Each row comes from the steps of one walk. Every step used is in the known rows, and no mark comes twice. Write the walk behind each row, first mark first.
Each row is shifted at random along 6 fixed directions that mean nothing.
Known rows
Z-W-B-N: [-6.02  3.59 -2.57  1.27  0.84  3.66  0.85 -2.04 -0.80 -4.29  3.17 -0.50
  1.15 -1.89  2.92 -2.21  2.58 -0.62 -0.16 -4.86  2.57 -3.86  0.36 -3.54
  0.44  0.38  2.02 -0.38 -2.16  2.66  1.67  1.22 -0.77 -0.23  1.73  1.71
  2.30  1.71 -1.33  0.85 -3.70]
K-S-B-Z-A-N-P: [-0.58 -1.29 -5.25  2.26 -2.34  0.67 -0.06 -2.33  0.78 -1.13 -0.31 -2.48
 -2.53 -1.17 -6.80 -3.57 -2.32  0.52  3.56 -0.77 -1.37  0.31 -2.02  1.56
  1.56 -1.64 -0.62 -2.27  1.02 -2.15  0.13  0.12 -1.54 -0.72  5.13 -0.96
 -4.39 -2.36  3.04  1.93 -2.03]
N-A-P-Z-B-K: [-1.46  1.71  1.21 -0.18 -0.87  0.70 -0.15  0.16  1.24  1.13  1.56  1.06
  0.75 -3.52  0.18  0.13 -0.29  0.59  1.07 -0.36  0.51  1.57 -0.64 -0.64
  0.21  1.25 -3.14  1.45  2.00  1.01 -0.59 -0.79  0.68 -0.11 -1.32  1.69
  2.69  1.59  0.66 -2.25 -2.18]
K-W-B-N-S: [ 1.77 -1.27 -2.20  1.24 -1.47 -0.26  1.06 -0.90  0.20 -0.28  0.58 -2.78
 -3.05 -1.80 -3.55 -0.24 -3.85  0.16  1.34  0.84 -1.99  2.61 -0.69  5.36
 -1.87 -0.71 -4.40 -0.56  0.19 -1.25  4.38 -2.19 -0.75  0.36 -0.62 -2.12
 -5.01 -0.55  1.98  1.99  2.13]
Z-K-W-B: [ 0.23 -1.93 -1.63  0.77 -2.23  2.36  1.34 -3.87 -0.08 -4.09 -4.17 -0.36
  2.07  3.32  0.51 -2.95  0.40 -1.76 -0.94 -1.62  1.20  1.23 -3.36  2.35
  0.63 -2.70  2.89 -2.04  0.17 -1.25  3.46 -3.66 -4.97 -1.73  0.63 -1.69
 -4.21 -0.70 -0.09 -0.22  2.19]
P-B-S-W: [-0.91 -2.00  5.00 -3.05 -0.82  1.85  1.23  2.52 -1.25 -0.97  0.19  3.26
 -0.60  2.19  3.26  2.11  2.08  0.83 -0.97  0.91 -0.48  1.25 -2.13 -1.20
  1.29  3.39  1.98  3.13 -0.85 -0.94 -5.07  0.17  1.64 -0.58  0.01 -1.71
 -0.46  0.48  0.79 -1.39  4.63]
Z-K-S-B-W: [-0.79 -5.05 -2.34  1.97 -0.44 -1.94  3.45  2.16  5.33  3.84  4.17 -0.45
 -6.37 -4.88 -3.09 -0.77  0.84  2.38  3.09 -0.03 -0.15  3.24  0.14  1.01
  4.28  3.06 -1.65  2.70  0.17 -2.23 -4.40  3.93 -4.04  0.23  7.75 -0.83
 -6.96 -1.07  2.69  1.14 -2.99]
A-W-B-Z: [ 0.13 -0.01 -1.51  2.40 -0.57  1.28 -1.10 -0.84  2.15 -1.08  4.87 -2.02
 -2.34 -1.18 -0.81 -3.28 -0.91  0.10  1.06 -0.07  1.12  2.38 -0.08 -1.71
  5.97  0.20  2.98 -0.89  1.06  1.00  2.51 -0.67 -0.48 -1.21  0.56  1.13
 -2.27 -0.12 -0.14 -0.14 -2.75]
W-B-K-S-A-N-P-Z: [ 3.52 -0.39 -0.15  1.86  1.09 -3.76  0.19  1.22  2.31  4.27  0.89 -1.58
 -2.60 -2.56 -3.33  1.23 -2.75  1.04  1.26  2.69 -2.83  1.39  2.71  3.52
 -0.47  0.49 -2.96 -0.53  0.01 -1.09  0.96 -1.14  1.01  1.69 -0.22 -1.00
  0.73 -0.84  0.63  0.29 -0.14]
K-S-W-B-N: [-0.33 -1.62  1.01 -0.73 -0.02  4.01  2.82 -0.75 -1.51 -2.21  0.56 -1.09
 -0.60  2.64 -0.01  0.10  0.35 -0.26 -3.41 -0.04 -0.14  0.02 -2.10  3.35
  0.01 -0.99  0.79 -0.50 -4.52 -1.47  3.07 -2.36  1.10  0.31 -0.07 -2.50
 -2.66 -0.82  0.83  2.50  3.61]
S-A-N-W: [ 3.13 -1.15  1.22 -0.03  0.56 -2.05 -0.15  0.35 -3.37 -2.66 -4.12  2.66
  1.31  4.21 -1.73  0.41 -1.23 -0.89 -0.14 -0.04  1.32 -1.47 -0.97 -0.04
 -4.11 -1.96  0.82 -2.57  2.39  0.50  2.48 -0.86  1.97 -0.19 -4.65 -0.05
  1.05  0.23 -0.33 -1.72  2.44]
P-Z-W-B-S-A-N: [ 4.11 -1.25  2.61 -0.41  1.66 -2.26 -0.39  2.30  1.13 -0.08 -1.33  0.93
  0.81  2.09 -1.49  0.19 -0.74  0.22 -1.10  0.13  0.94 -0.75  1.14  2.49
  2.57 -0.49  1.87 -0.75 -1.55 -0.06  3.05 -0.83  2.65 -1.11 -2.55  0.09
  3.42  0.26 -0.17 -0.78  1.31]
P-Z-W-B: [-0.43  0.92 -0.77  0.70 -1.64  2.85  0.22 -0.79  0.56 -2.90 -0.55  0.39
  1.87  1.08  0.29 -2.25  1.79 -0.25  0.97 -1.06  0.70  0.73 -1.81  1.71
  0.91 -0.06  1.06 -0.44  1.51  0.72  3.18 -5.17 -0.30 -1.34 -2.23 -1.40
  0.34  1.46 -1.02 -0.22  1.44]
P-Z-K-W: [-4.22  6.27 -0.57  0.32 -1.02  1.05 -0.87 -0.98 -2.50 -4.13 -2.17  3.65
  4.96  1.28  5.28  0.17  2.09 -1.15  0.05 -1.49 -0.68 -2.50  0.62 -3.57
 -1.83  1.07  2.15  2.47  0.34  3.96 -2.81 -1.57 -2.34 -0.39 -1.54  0.46
  2.56  4.13 -2.26 -2.16  2.01]
N-P-K-W-B: [-3.52  0.40  2.11 -2.67 -1.07  2.66  0.94 -2.17 -3.87  0.52 -2.44  0.98
  2.71  1.97  6.31  1.93  4.13 -0.88 -2.62  1.54  0.53 -1.05 -2.34 -1.36
 -5.92  0.04 -2.72  0.62 -0.65 -1.11 -1.87 -0.59 -3.09  2.90 -2.30 -0.16
  2.74 -1.14 -1.43  1.27  2.26]
A-P-Z-W-B-S: [-0.49  0.07 -1.78  1.69 -0.43  0.94 -0.89 -1.63  4.62 -1.65  1.53 -1.43
 -0.19 -2.19 -1.58 -2.08 -0.68 -0.27  0.90 -1.59  1.70 -0.54  0.29 -0.33
  4.77 -0.88  2.32 -1.75  0.56  0.01  0.83 -0.84 -0.04 -2.04  1.38  0.23
 -3.82  0.27 -0.39 -1.26 -3.25]
A-N-P-K: [-2.75  4.65 -1.56  1.72 -1.29  0.65 -3.96 -0.15 -3.82 -2.69  2.00  2.39
  0.17 -0.41  3.34 -0.60  0.71 -0.72  3.03 -1.98 -1.36 -2.75  0.88 -5.90
 -4.03  1.75  0.05  0.49  4.57  2.58 -3.23 -0.41 -2.23 -0.30  0.53  0.39
  2.93  2.50 -1.35 -1.36 -0.13]
W-B-K-S-A-N-P: [ 2.08 -1.19  1.24 -0.28 -1.77 -0.48  0.84  1.11  1.36  1.43 -0.06 -2.19
 -2.27  0.39 -1.91 -0.43 -0.81  0.76  0.19 -0.66 -0.62  1.50  0.00  2.20
 -2.18  0.95 -2.35 -0.50  0.17 -1.95  1.89  0.05 -0.96  0.66  1.20 -0.49
  0.75 -1.51  1.52  2.36  0.80]
S-A-P-B-Z-K: [ 2.19 -5.22 -1.09 -1.79 -0.56  0.49  0.20 -2.57  1.54  0.70 -3.62  0.99
 -1.35  1.18 -3.13 -1.43 -1.95 -0.17 -0.66  2.63 -1.50  1.75 -3.34  0.40
  3.34 -2.64  4.46 -0.72  1.08 -2.91 -1.72 -0.41 -0.33 -1.79  2.55 -1.80
 -3.38 -3.24  1.67 -1.78  2.00]
S-A-W-B-N-P-Z-K: [ 2.30 -2.58 -0.28 -2.25 -1.11 -1.96 -0.23 -0.98  2.25  1.85 -0.01 -2.10
 -1.01  0.21 -0.63 -0.70 -0.48  0.96  2.60 -0.26 -2.08  3.19 -0.83  1.35
  1.61  1.54  1.41  1.06  1.69 -1.26  1.79 -0.04  0.86 -1.13  0.97 -1.56
  3.69 -1.59  1.32  0.73  0.38]
K-S-A-P-Z-B-W: [-0.24 -1.31 -0.09 -1.43 -2.76  0.62  1.74  2.35  1.87  1.39  2.37 -0.86
 -1.33 -1.45 -2.10 -0.87  1.51  1.69  1.64 -0.29  0.03  1.73 -0.45  1.12
  4.57  3.00 -1.13  2.96 -0.24 -0.70 -1.58 -0.42  0.60 -0.70  2.96 -1.22
 -3.19 -0.22  1.51  1.62  1.07]
K-S-A-N: [-0.05 -4.49  3.40 -2.70 -2.44 -0.50  1.16  2.14  1.18  1.99 -0.46  0.93
 -2.49  1.87 -0.26 -0.22  3.26  2.85 -0.96  0.52 -0.08  2.16 -1.61 -1.26
 -0.28  3.81 -2.36  2.23 -0.78 -3.07 -0.36  2.65 -1.81  1.06  1.70 -0.41
  1.60 -2.87  1.64  5.52  2.45]
N-A-W-B-K: [ 0.42 -3.76  3.82 -2.60 -1.97  0.80  0.07 -0.49  2.59 -0.26  1.50 -1.00
 -0.18  1.74  2.75 -1.19  0.64  0.64 -1.59  0.88  1.15  4.34 -2.64 -0.58
  1.34  1.60 -0.86  0.10  0.43 -1.95  3.19 -0.23  0.20 -0.04 -1.63  0.71
  3.37 -1.74  0.22  0.73 -1.25]
Z-W-B-K-S-A: [-1.75 -1.23 -4.18  2.82 -1.00  2.29  2.71 -2.42  4.54 -0.82  0.55 -2.33
 -1.75 -3.16 -3.12 -3.15  0.01  0.56  1.06 -4.17 -1.95 -0.02 -0.16  1.70
  2.55  0.35 -1.57  0.29 -1.65 -0.82  2.24  1.16 -1.46  0.79  7.50 -2.05
 -5.77 -0.17  1.58  3.41 -2.07]
P-K-S-B-Z: [-1.42  1.87  0.44 -0.53  0.39  5.51  1.21  1.02 -2.39 -0.62  1.22  3.22
  0.12  1.14  1.33  1.61 -0.31 -0.19 -3.64  2.61 -3.06 -1.57 -1.91  0.52
 -3.01 -1.47 -1.40  2.38 -3.35  0.04 -3.70 -1.48  2.19  1.66 -0.04 -2.54
 -3.00  1.36  1.06  0.54  4.13]
P-A-W-B-N: [ 0.62  0.45  0.96 -0.71  1.63 -0.25 -0.52  0.47 -1.07 -0.02  3.10 -0.51
  0.29 -0.12  2.19  1.00 -1.60 -0.30 -0.90  0.30  0.19  0.46  1.57 -0.66
  1.28  0.66  0.33  0.23 -0.53  1.43  0.57 -0.64  1.97  0.81 -2.14  0.13
  3.33  0.67 -1.04 -0.24  0.80]
K-W-B-N: [-2.48 -0.13  1.09 -1.50  0.10  1.17  2.90 -1.64 -0.14  1.96  2.03 -1.34
 -1.53 -1.85  1.66  0.85  0.02  0.98 -1.91  1.00 -0.44  1.70 -0.87  1.55
  0.16  1.35 -3.47  1.87 -3.54 -0.84  1.95  0.33 -1.74  2.52 -0.84  0.45
  1.63 -0.98  0.49  3.54  1.49]
S-A-P-Z-K: [-0.74  2.14  2.20 -3.55 -1.40  1.63 -0.93  1.39  1.35  1.17 -1.68  2.64
  1.98  0.24  1.61  1.03  2.37  0.86 -0.27  0.29 -1.28  0.81 -0.89 -1.90
 -2.07  2.22  0.27  3.59  2.40  1.12 -0.93 -0.61  0.05 -0.57 -2.10  0.50
  4.95  1.80 -0.50 -0.04  2.97]
N-W-B-K-S-A-P-Z: [ 3.75  3.30 -0.15  1.36  0.13 -0.65 -1.54  1.44  0.76 -1.53 -0.41 -0.52
  1.88  1.22 -1.88  0.33 -3.32 -0.79 -0.36  0.68 -1.73 -0.53  2.90  0.98
 -0.54 -0.75  1.54 -1.25  0.91  1.89  1.68 -3.88  4.28 -1.16 -3.03 -1.13
 -3.46  2.25 -1.95 -1.92  1.15]
P-K-S-A-N: [-1.53  0.80 -3.72  2.28 -0.68  0.82 -1.85 -0.93 -1.34 -3.28  0.31  1.49
  0.20  0.55 -0.47 -2.27  0.05 -0.12  0.75 -2.28 -3.08 -3.34  1.16 -3.84
 -0.17  0.43  0.75 -0.03 -0.47  0.55  0.04  0.97 -1.06  0.29  5.47 -1.80
 -2.47  0.30 -0.26  2.64  0.65]
Z-A-N-W-B-S: [-3.42  6.38  1.77 -3.83 -0.93  0.17 -0.69  3.46  2.81 -0.75  2.02 -0.91
  2.73 -1.20  4.24 -0.07  2.09  0.48  0.68 -3.19  1.10  0.63  0.73 -1.90
 -1.84  2.45 -3.82  2.70 -0.38  2.18  3.46  2.85  1.02  0.02 -2.45  4.00
  8.10  2.56 -1.44  2.49 -2.51]
S-W-B-Z: [ 1.19 -3.86  0.38  0.99  2.02  2.93  2.84 -2.26  0.30  0.89  0.17 -0.56
 -2.49 -0.02 -2.59 -0.28  0.06 -0.51 -3.35  3.41  0.56  1.13 -3.31  3.86
  2.69 -3.35  1.96 -2.10 -2.35 -2.08  3.28 -1.94  0.17  1.02 -1.29 -0.92
 -3.05 -2.23  1.22 -0.60  0.88]
W-B-Z-A-P-K: [-0.66  2.76 -0.33  0.44  1.02  1.26 -4.02 -0.10 -0.16  1.03  2.00 -0.03
  0.13 -1.35  1.42 -0.91  0.58 -0.44  0.14  0.89  0.09  0.27  0.57 -2.87
  2.81  0.00  1.56  0.31  2.62  1.53 -1.03 -0.73 -1.08 -1.51 -1.25  2.29
  0.91  1.11 -2.37 -1.03 -2.35]
S-A-N-P: [ 0.03 -5.72  0.47 -1.73 -3.36  0.62  0.32 -2.71 -1.02 -1.78 -2.15 -0.18
 -2.60  2.34 -2.00 -2.26  1.80  1.10  1.12 -0.79  0.16  0.28 -4.27 -1.87
 -1.43  1.50  1.93 -1.57  2.47 -3.70 -0.17  0.98 -2.33 -0.57  2.54 -1.74
  0.38 -4.27  2.49  2.34  1.34]
K-W-B-S-A: [-1.47 -2.76 -0.88  0.70  0.70 -0.61  2.53 -1.86  3.68  1.40  1.65 -1.95
 -3.20 -4.57 -0.33 -0.89  0.99  1.31  0.12 -2.04 -0.82  0.56  0.53 -0.57
  3.79  2.99  0.48  1.60 -2.53 -1.24 -1.14  5.09 -2.52  1.09  6.31 -0.36
 -4.32 -1.55  1.31  3.08 -2.03]
P-Z-B-N-S: [-2.74  4.84 -1.81  2.55  2.16  0.82 -0.47  1.63 -4.19 -3.12  1.73  2.37
  1.42 -2.76  1.09  1.83  0.26 -1.09  1.58 -2.23  1.54 -4.40  1.76 -0.91
 -5.10 -0.71 -1.45 -0.12  0.39  3.87 -1.40 -0.04  2.34 -0.34 -2.55  0.45
  0.46  3.76 -0.01 -3.62 -1.63]

Which walk is each row?
[ 2.29  0.55 -2.13 -0.03 -0.31  0.40 -1.63 -0.87 -0.40 -2.58 -1.21  1.08
  1.24  0.19 -3.20 -0.89 -3.97 -0.58  0.99  0.53 -1.95  0.00 -0.52  1.03
 -0.51 -1.58  3.31 -0.63  1.67  0.88  0.35 -2.91  2.23 -2.86 -0.36 -1.35
 -0.86  1.44  0.56 -2.81  1.53]	S-B-N-A-P-Z-K
[-2.63  2.61 -2.20 -0.13  1.15  0.69  0.69 -2.94  3.89  0.81 -1.11 -0.70
  2.81 -3.01  0.78  0.83 -1.20 -1.40 -2.06  0.66 -0.02 -1.85  0.99  0.33
  0.72 -3.27 -1.21 -0.54 -2.94  0.22  1.26  0.90 -1.31  1.51  0.67  1.42
 -1.18  0.26 -0.84 -0.85 -2.00]	A-P-Z-K-W-B-S
[-4.27 -1.71 -4.91  0.46 -1.03 -1.19  0.43 -3.61  3.92  0.68  1.36 -3.07
 -0.30 -2.24  0.94 -1.62  1.68  0.50  2.08 -1.09 -0.48 -0.30  0.40 -2.70
  1.22 -0.27 -0.40 -0.94 -1.27 -1.85 -0.79  3.42 -1.86  0.94  6.13 -0.65
 -1.05 -3.17  0.44  2.55 -5.61]	A-W-B-N-P-Z-K-S
[-1.86  1.16  0.66 -3.16 -2.84  3.14  1.32  0.38  3.11  0.53 -0.11 -2.01
  1.11  0.05  0.07 -0.28  1.14  0.69 -1.82 -1.34 -0.64  0.57 -0.63 -1.41
 -2.96  1.01 -3.70  1.08 -0.76 -0.98  2.79  1.38  1.23  1.57  0.96  0.66
 -0.88 -0.76 -0.04  4.17 -0.24]	N-W-B-K-S-A-P
[-0.77  2.67 -1.86 -1.05  3.54 -3.49  0.55  0.70  2.53  3.88 -0.90  0.29
  1.78 -3.37  1.60  1.56 -0.02 -0.94 -1.12  1.75  0.22 -0.72  1.73 -0.39
 -2.59 -3.48 -2.70 -0.44  0.04  1.22  1.94  3.26 -0.26  2.73 -1.99  3.59
  7.77 -0.08 -1.37 -1.39 -4.15]	P-A-N-W-B-Z-K
[-0.74  1.66  2.63 -5.02 -2.90 -0.23  0.38  2.69 -0.03 -2.40 -0.64  1.54
  3.11  2.74  2.38 -0.37  2.19  1.20  0.92 -2.85 -0.61  0.10 -1.87 -2.02
 -1.33  2.73 -1.44  2.76 -0.25  0.15  2.27  1.28  3.82 -0.89 -1.55  0.01
  6.46  0.44  1.01  1.88  1.36]	P-Z-B-S-A-N-W
[-2.47  3.36 -0.88 -0.37 -1.50  1.59 -1.91 -0.17 -1.41  1.90  1.30  0.72
  0.64 -1.51 -0.04 -0.20 -0.51  0.85  1.28  0.96 -2.81  0.82  0.22 -2.56
  2.79  2.07 -2.37  3.62  0.82  1.28 -3.03  0.27 -1.25  0.61  1.26  1.59
 -0.63  1.45 -0.22  1.26  0.50]	S-B-Z-A-P-K-W
[-1.34  1.90 -3.39 -0.85 -1.21  0.66  0.45 -1.16  2.57  1.33 -1.33 -2.29
  1.79 -1.17  0.76  0.06 -0.54 -1.14 -0.10  0.26 -1.19  0.43  0.12  1.14
 -2.17 -2.89 -2.53 -0.06  0.19 -0.03 -1.33  0.85 -0.66  1.87  2.37 -0.65
  0.05 -0.48  0.36  1.00 -0.67]	N-P-A-W-B-Z-K-S
[ 1.88  1.71  0.70  0.76 -1.48 -2.10 -2.01  0.54  0.29 -0.35  1.47 -1.43
 -1.07  0.05  1.66 -0.29 -2.54 -0.42  1.33 -0.79 -1.03  1.19  1.46  0.51
  1.19  1.06 -0.46  0.28  0.76  0.01 -0.58 -0.57 -2.17 -1.07  0.56 -0.17
 -1.03  0.72 -0.13 -0.11  0.81]	A-N-P-K-W-B-S
[ 0.32 -1.24 -1.46 -1.11 -2.10 -2.17  0.78  1.60  2.43  1.98 -0.11 -1.17
 -1.61 -0.09 -4.42 -1.54 -1.03  2.10  2.81  0.79 -1.30  3.50 -1.63  1.46
  1.09  0.43 -4.82  0.71  0.79 -1.98  2.17  1.65  0.84  0.39  0.72  0.83
 -0.01 -1.80  2.05  3.62 -1.68]	K-S-B-Z-A-N-W
[ 2.88 -0.04  2.91 -1.85 -1.58  0.90 -3.45  0.78 -4.99 -3.45  1.61 -0.15
  0.11  5.31  4.19 -0.44 -0.11 -0.52  0.76 -1.96 -1.10  0.15 -0.29 -2.60
 -0.53  2.93  5.06  0.76  2.39  0.96 -1.72 -1.94  2.25 -2.98 -1.18 -2.38
  2.13  0.79 -0.80 -0.58  3.54]	S-A-W-B-N-P-K
[ 7.18 -1.53 -1.23  3.90 -1.26 -4.64 -0.91  3.08 -0.41  1.86 -2.05 -0.64
 -3.72  1.47 -6.81 -0.37 -5.42 -0.11  4.72  1.66 -1.72  4.41  1.42  5.88
  3.24 -1.36  1.37 -1.05  4.06 -0.36 -1.85 -3.67 -0.51 -2.76  1.13 -2.10
 -6.27  0.79  1.95 -3.42  3.89]	A-N-P-B-Z-K-S-W
[ 0.97 -0.96 -1.20  0.10 -1.47 -0.04 -2.98 -1.00 -0.22 -3.10  1.71 -0.99
 -1.61  0.77  1.60 -2.53 -0.06 -0.26  1.71 -2.85 -2.33 -1.25 -0.18 -3.30
  0.93  1.79  4.07 -0.60  1.55 -1.05 -0.80  1.07 -1.05 -2.36  4.92 -2.08
 -0.67 -1.13  0.26  0.75 -0.70]	W-B-S-A-N-P-K
[ 1.05  0.52 -1.53  0.48  0.25 -1.83 -0.71 -1.83 -2.55 -1.72 -3.08  1.13
  2.70  0.87 -1.73  0.37 -3.33 -0.81 -0.01  1.32 -0.75 -1.24  0.85  0.27
 -0.16 -1.54  2.52 -0.73 -0.47  1.08 -1.62 -1.10  0.72 -1.12 -0.56 -0.02
 -1.40  0.78 -0.23 -2.69  1.04]	S-B-N-A-P-Z-K-W
[-1.01 -1.26  1.42 -1.18 -1.61 -1.43 -1.17  1.01 -3.39  1.85  0.03  0.40
 -0.44 -0.30  1.54  1.29  1.88  1.15  1.45 -1.57  0.38 -0.24  0.71 -3.21
 -0.48  3.37 -2.67  2.58  1.21 -0.20 -3.59  3.44 -1.32 -0.11  1.72  0.84
 -1.03 -0.66  0.80  1.37 -0.28]	Z-B-N-S-A-P-K-W
[-1.39  2.34  1.17 -2.16 -2.96  2.23  0.44  1.20 -1.18 -1.53  2.78 -1.96
 -0.60  1.03  2.04  0.17  1.79  1.36  0.69  0.07 -2.98  1.15 -0.49  0.53
 -0.86  4.16  0.75  2.47 -1.29 -0.13 -0.78 -2.72  2.19 -0.50  0.05 -2.87
  1.39  0.31  0.28  2.93  3.31]	K-S-W-B-N-P-Z
[-1.45 -2.18 -2.00  1.53  1.14  1.23  0.13 -1.14  1.01  3.37 -1.07 -1.50
  0.10 -1.56 -1.91  0.12  2.70 -0.15  0.11  0.72  0.71  0.37  0.00  0.91
  1.28 -1.41 -2.81 -1.33  0.18 -1.66  1.14  0.53 -2.37  1.63  2.50  0.68
 -3.99 -1.51 -0.94  1.91 -2.31]	Z-A-P-K-S-W-B
[ 4.19 -6.03  3.05  0.89  0.12 -3.06 -1.78  0.73 -2.77  1.01 -0.77  0.35
 -3.40  2.79 -1.38  1.45 -0.82  0.78 -0.54  2.74  0.23  1.87  0.06  0.30
  1.92  1.29  2.56 -0.97  1.54 -2.09 -4.97  0.10  0.64 -1.85  0.39 -1.97
 -5.92 -1.75  0.25 -0.65  1.83]	B-N-A-P-K-S-W
[ 0.66  0.72  0.80 -1.73 -1.96  0.89  0.33  1.06 -0.66  1.13 -1.99 -2.81
  0.24  2.24 -2.58 -0.58  0.79  0.17  0.08  1.06  0.53  1.78 -1.90  4.12
 -0.73 -1.22 -2.29 -0.89 -0.32 -1.48  3.33 -1.53  0.00  0.29 -1.77  0.90
  3.07 -1.44  1.04  2.53  1.35]	K-S-W-B-Z-A-N-P
[-2.13 -1.65 -0.48 -3.02 -1.33 -1.80  0.48 -1.52  6.11  2.12  1.74 -2.10
 -0.19 -1.69  0.51 -2.13  0.91  1.97  1.12  1.12 -2.86  3.89 -2.15 -0.43
  3.26  1.60 -4.32  0.79 -0.54 -3.10  6.68  0.60  0.15  1.22  0.27  1.13
  6.88 -3.18  0.21  3.36 -4.85]	P-Z-A-N-W-B-K
[ 5.71 -2.87  1.38  1.55  2.30 -1.62 -0.60 -0.18 -1.08 -0.21 -0.81 -0.79
 -1.07  1.95 -3.98 -0.17 -2.79 -0.24 -0.63  0.70  2.04 -0.10  1.08  3.53
  4.05 -1.46  4.99 -2.85  0.22  0.13  1.99 -3.58  2.87 -2.77 -3.59 -0.84
 -1.80 -0.22 -0.60 -2.45  1.33]	S-A-P-Z-W-B-N
[ 1.32 -1.90 -3.96  3.91  3.34 -1.32  0.39 -2.31  0.38 -1.71  0.02 -1.79
 -0.06  0.10 -2.11 -1.35 -2.36 -1.68 -0.13 -2.82  1.84 -2.33  2.57  0.50
  2.67 -3.53  3.88 -3.47 -2.34  0.90  2.15  1.96  0.14 -0.73  3.67 -0.29
 -4.70 -0.35 -0.27 -0.93 -3.10]	Z-K-S-A-W-B-N
